Below is a small trained network, with its code and all its weights. Each question gives an input and a target symbol and asks what happens when units are switched off, that is, made to give their printed mean instead of their output.

import numpy as np


def w(rows, s, z=0):
    codes = np.array(rows[::2]) - 128.0
    scale = np.full(codes.shape[1], s)
    scale[-1] = z or s
    return codes * scale


def f(y):
    return y / 2 * (1 + np.tanh(0.7978845608 * (y + 0.044715 * y**3)))


def softmax(a):
    e = np.exp(a - a.max(-1, keepdims=True))
    return e / e.sum(-1, keepdims=True)


def log_softmax(a):
    a = a - a.max(-1, keepdims=True)
    return a - np.log(np.exp(a).sum(-1, keepdims=True))


def net(x, mask):
    ids = ['ΓΞΨζσω'.index(c) for c in x.split()]
    T = len(ids)
    res = E[ids] + P[:T]
    u = 0
    for l in range(2):
        q, k, v = (res @ M[l].T for M in (Q, K, V))
        z = softmax(np.where(np.tri(T) > 0, q @ k.T / 4**0.5, -1e9)) @ v
        res = res + np.where(mask[u], z, O[l][:, -1]) @ O[l][:, :-1]
        u += 1
        y = f(res @ A[l][:, :-1].T + A[l][:, -1])
        res = res + np.where(mask[u : u + 4], y, B[l][:, -1]) @ B[l][:, :-1]
        u += 4
    return log_softmax(res[-1] @ U[:, :-1].T + U[:, -1])


Q, K, V, O, A, B = {}, {}, {}, {}, {}, {}
E = w([
[151,95,36,102,174],'Γ',
[91,163,146,155,249],'Ξ',
[48,153,161,158,192],'Ψ',
[239,174,62,236,136],'ζ',
[52,143,137,173,128],'σ',
[158,202,75,67,204],'ω',
],0.018)
P = w([
[191,9,184,117,134],'0',
[201,118,212,138,110],'1',
[189,108,172,129,125],'2',
[172,110,149,123,130],'3',
[155,125,141,123,134],'4',
[146,157,147,132,134],'5',
[116,138,123,133,145],'6',
[103,153,114,138,148],'7',
[88,161,105,147,154],'8',
[76,172,98,159,162],'9',
[54,167,76,160,170],'10',
[61,200,73,189,185],'11',
[88,126,117,126,128],'12',
],0.013)
Q[0] = w([
[139,183,177,52,47],'0.h1',
[113,140,136,159,72],'0.h1',
[139,135,114,137,2],'0.h1',
[138,94,99,69,91],'0.h1',
],0.0099)
K[0] = w([
[131,87,168,166,63],'0.h1',
[190,143,193,130,108],'0.h1',
[184,104,194,32,48],'0.h1',
[245,166,131,81,254],'0.h1',
],0.0089)
V[0] = w([
[121,254,64,13,240],'0.h1',
[120,92,108,138,196],'0.h1',
[148,115,152,186,148],'0.h1',
[122,3,131,102,118],'0.h1',
],0.0066)
O[0] = w([
[254,233,139,176,173,254],'0.h1',
[31,160,198,165,174,226],'0.h1',
[187,150,213,170,59,201],'0.h1',
[110,172,150,24,49,38],'0.h1',
],0.0061,0.0052)
A[0] = w([
[228,232,161,55,177,7],'0.n1',
[3,104,141,112,38,79],'0.n2',
[78,149,242,185,214,154],'0.n3',
[34,129,227,56,178,207],'0.n4',
],0.0058,0.0011)
B[0] = w([
[88,25,2,124,148,202],'0.n1',
[134,75,49,136,92,133],'0.n2',
[105,88,228,124,61,254],'0.n3',
[153,72,200,197,121,161],'0.n4',
],0.0077,0.0095)
Q[1] = w([
[150,201,113,111,91],'1.h1',
[55,64,207,218,21],'1.h1',
[19,64,249,130,110],'1.h1',
[229,110,48,192,81],'1.h1',
],0.011)
K[1] = w([
[88,196,120,108,67],'1.h1',
[174,73,138,47,139],'1.h1',
[148,61,125,150,83],'1.h1',
[11,155,60,179,125],'1.h1',
],0.012)
V[1] = w([
[218,149,136,141,238],'1.h1',
[100,106,151,2,229],'1.h1',
[100,94,13,53,162],'1.h1',
[136,37,63,218,129],'1.h1',
],0.0096)
O[1] = w([
[181,162,248,127,147,189],'1.h1',
[114,90,139,145,199,72],'1.h1',
[95,161,146,209,136,31],'1.h1',
[153,146,152,173,79,245],'1.h1',
],0.017,0.012)
A[1] = w([
[45,55,143,119,168,3],'1.n1',
[124,32,136,204,202,36],'1.n2',
[173,155,110,205,114,108],'1.n3',
[3,102,152,184,90,126],'1.n4',
],0.011,0.0021)
B[1] = w([
[99,188,130,135,4,156],'1.n1',
[71,146,114,130,145,192],'1.n2',
[87,84,81,102,114,251],'1.n3',
[137,127,216,126,179,173],'1.n4',
],0.013,0.023)
U = w([
[83,225,125,90,140,122],'Γ',
[209,103,185,140,225,60],'Ξ',
[101,103,154,9,181,114],'Ψ',
[204,219,159,173,75,207],'ζ',
[54,164,25,74,89,2],'σ',
[120,1,101,209,160,176],'ω',
],0.0064,0.0029)

Each question gives the input, a string of symbols that net reads in full, and the target symbol t.
The units are the heads (4 rows each of Q, K, V and O) and the neurons (one row each of A and B). Each row of codes is followed by its name. A weight is (code - 128) times the scale printed after its matrix; where a second scale follows, it is the last column's (O, A, B and U).
mask holds one flag per unit, layer by layer, with each layer's heads first. A switched-off unit (its flag False) gives its mean, the last column of its rows in O or B, instead of its output. The means were averaged over made-up inputs and are rounded, as every weight is.
A unit's drop is (log p(t) with every unit on - log p(t) with that unit switched off) / (log p(t) with every unit on - log p(t) with every unit switched off).
The circuit of an input: a set's keep is (log p(t) with only the set's units on - log p(t) with every unit switched off) / (log p(t) with every unit on - log p(t) with every unit switched off). Starting from all 10 units, units are removed one at a time, each time the one whose removal leaves the highest keep (on an exact tie, the one counted first), for as long as the keep stays at least 0.8.
units of the circuit, in order: the units of the circuit, biggest drop first
k most important neurons: the k neurons with the biggest drops, biggest first
top k neurons in layer l: the k neurons of layer l with the biggest drops, biggest first
input ζ ζ Ψ Ξ Γ σ ω ζ Γ Γ Ψ Γ, target Ψ: units of the circuit, in order -> 1.h1, 0.n1
input Ψ ω Ξ Ξ ζ Ξ ω σ, target σ: 3 most important neurons -> 0.n3, 0.n4, 0.n1
input σ Ψ Γ σ Ξ ζ, target σ: units of the circuit, in order -> 1.h1, 0.h1
input ζ σ ζ Ξ Ξ ω ζ ζ Ξ, target ζ: most important neuron -> 0.n3
input Γ Γ ω, target Γ: 2 most important neurons -> 1.n2, 0.n1
input ζ Ξ ζ Ξ ζ Γ Ξ σ ω, target σ: units of the circuit, in order -> 0.n1, 0.n3, 1.h1
input Ψ Ξ Γ Ψ Ψ Ξ Ξ, target σ: 2 most important neurons -> 0.n4, 0.n3
input Ξ Γ ω ζ ζ σ ζ ω ζ, target ω: units of the circuit, in order -> 1.n3, 1.h1, 0.n1
input Ξ Γ ζ ω Ψ σ, target Ψ: top 2 neurons in layer 0 -> 0.n3, 0.n4
input ζ Ξ Γ ζ Ξ Ξ Γ ω ω Γ, target ω: 3 most important neurons -> 0.n1, 1.n3, 0.n3
input Ψ ω σ Ξ σ Γ, target σ: units of the circuit, in order -> 1.h1, 0.n3
input Ξ Γ Ξ Γ ζ ζ ζ ζ ω Ξ Ψ, target Ψ: units of the circuit, in order -> 1.h1, 0.n4, 0.n3
input Γ σ Ξ σ Γ σ ζ Ξ Ψ ω, target Ψ: units of the circuit, in order -> 0.n1, 1.h1
input Ξ ζ Ψ σ ζ Ξ ζ σ Γ Ξ, target Ψ: units of the circuit, in order -> 1.h1, 0.n3
input σ ζ σ Ψ Γ ζ Ξ ζ Ξ Ψ σ, target ω: units of the circuit, in order -> 0.h1, 1.n4, 1.h1, 0.n2
input σ σ ζ Γ ζ Ψ, target ω: units of the circuit, in order -> 0.h1, 1.h1, 1.n4, 0.n4
input Ψ ω σ ζ ζ σ Γ, target σ: units of the circuit, in order -> 1.h1, 0.h1
input Ξ ζ ζ σ ζ ζ σ Ξ ω Γ, target ω: 4 most important neurons -> 0.n3, 0.n1, 1.n3, 1.n1
input Ψ σ ω Ψ σ ζ Γ, target ζ: 2 most important neurons -> 0.n3, 0.n4
input ζ Ψ Ψ Γ, target Ψ: units of the circuit, in order -> 1.h1
input σ σ Γ ω Ξ σ Ξ Ψ Ξ ω, target Ξ: units of the circuit, in order -> 0.h1, 1.h1
input Ψ Γ Ξ σ ω σ Ξ ζ ζ Ξ Ψ, target σ: 2 most important neurons -> 0.n4, 0.n3
input ω Ξ ζ Γ Ξ Ψ Ψ Ξ Ψ σ, target Ξ: units of the circuit, in order -> 1.n4, 1.h1
input Ψ Γ σ σ ω Γ Ξ Ψ ζ ζ σ σ, target σ: top neuron in layer 0 -> 0.n4
input Γ σ ζ ζ Ξ σ ζ ω, target ζ: top 3 neurons in layer 1 -> 1.n2, 1.n3, 1.n4
input Ξ σ Ξ, target Ψ: top 2 neurons in layer 0 -> 0.n3, 0.n4
input Γ ζ ζ σ ω Γ Γ Ξ, target Γ: 3 most important neurons -> 0.n3, 1.n1, 1.n2
